Below are the code and all the weights of a small trained network. Each question names an input and a class and asks about switching units off, where a switched-off unit gives its printed mean instead of its output.

import numpy as np


def w(rows, s, z=0):
    codes = np.array(rows[::2]) - 128.0
    scale = np.full(codes.shape[1], s)
    scale[-1] = z or s
    return codes * scale


def f(y):
    return np.maximum(y, 0)


def log_softmax(a):
    a = a - a.max(-1, keepdims=True)
    return a - np.log(np.exp(a).sum(-1, keepdims=True))


def net(x, mask):
    res = np.array(x, float).reshape(1, 4) / 4 @ E
    y = f(res @ A[0][:, :-1].T + A[0][:, -1])
    res = res + np.where(mask, y, B[0][:, -1]) @ B[0][:, :-1]
    return log_softmax(res[-1] @ U[:, :-1].T + U[:, -1])


A, B = {}, {}
E = w([
[128,124,125,126],'x0',
[240,206,254,58],'x1',
[128,130,125,129],'x2',
[251,4,158,187],'x3',
],0.0065)
A[0] = w([
[70,56,86,152,41],'N0',
[56,157,130,142,168],'N1',
[87,74,88,158,50],'N2',
[180,163,162,134,56],'N3',
[104,95,105,180,254],'N4',
[150,158,138,102,65],'N5',
[189,123,150,81,82],'N6',
[162,9,155,155,44],'N7',
[73,149,137,119,75],'N8',
[62,151,167,110,53],'N9',
[184,129,170,178,125],'N10',
[143,139,162,82,54],'N11',
[72,175,149,129,52],'N12',
[154,145,157,102,56],'N13',
[171,128,156,89,61],'N14',
],0.014,0.0084)
B[0] = w([
[171,255,82,166,190],'N0',
[219,102,155,39,202],'N1',
[167,233,88,155,179],'N2',
[134,229,84,156,157],'N3',
[186,210,233,121,250],'N4',
[210,174,85,99,141],'N5',
[177,250,117,170,169],'N6',
[190,27,36,2,205],'N7',
[215,188,70,48,154],'N8',
[219,145,81,6,151],'N9',
[210,84,120,50,186],'N10',
[227,185,96,72,145],'N11',
[225,83,50,33,156],'N12',
[81,190,36,171,145],'N13',
[179,231,90,173,154],'N14',
],0.0083,0.011)
U = w([
[137,130,201,126,247],'0',
[119,72,35,87,85],'1',
[118,197,93,201,15],'2',
[129,124,201,133,255],'3',
[94,101,254,156,165],'4',
],0.012,0.0081)

Each question gives the input, the list of numbers given to net, and the class t.
The units are the neurons (one row each of A and B). Each row of codes is followed by its name. A weight is (code - 128) times the scale printed after its matrix; where a second scale follows, it is the last column's (A, B and U).
mask holds one flag per neuron, in row order. A switched-off neuron (its flag False) gives its mean, the last column of its row in B, instead of its output. The means were averaged over made-up inputs and are rounded, as every weight is.
A unit's drop is (log p(t) with every unit on - log p(t) with that unit switched off) / (log p(t) with every unit on - log p(t) with every unit switched off).
The circuit of an input: a set's keep is (log p(t) with only the set's units on - log p(t) with every unit switched off) / (log p(t) with every unit on - log p(t) with every unit switched off). Starting from the 12 units with the biggest drops (on a tie, the unit counted first), units are removed one at a time, each time the one whose removal leaves the highest keep (on an exact tie, the one counted first), for as long as the keep stays at least 0.8.
units of the circuit, in order: the units of the circuit, biggest drop first
unit that matters most: the unit with the biggest drop
top k neurons: the k neurons with the biggest drops, biggest first
drop when u is switched off: that unit's drop, to one decimal
input [4,-5,-5,-5], class 0: units of the circuit, in order	N1; N4
input [-3,6,-2,7], class 1: units of the circuit, in order	N7; N4
input [-1,-7,3,4], class 2: units of the circuit, in order	N0
input [7,-5,0,-4], class 3: units of the circuit, in order	N1; N7
input [5,7,4,-8], class 1: units of the circuit, in order	N4; N12
input [3,5,-4,-6], class 1: top 3 neurons	N4; N12; N9
input [-3,-3,-5,-8], class 1: top 3 neurons	N12; N9; N8
input [-3,-1,5,-6], class 1: top 4 neurons	N12; N4; N9; N8
input [5,6,-4,6], class 1: units of the circuit, in order	N4; N7
input [-3,1,5,-8], class 1: units of the circuit, in order	N4; N12
input [-2,-1,1,-7], class 1: top 2 neurons	N12; N4
input [4,-8,4,-6], class 2: top 3 neurons	N0; N2; N7
input [1,-8,1,4], class 2: drop when N2 is switched off	0.3
input [5,3,-7,-8], class 1: unit that matters most	N4
input [-3,5,1,0], class 2: drop when N3 is switched off	0.2
input [-5,-6,5,0], class 2: drop when N10 is switched off	0.2
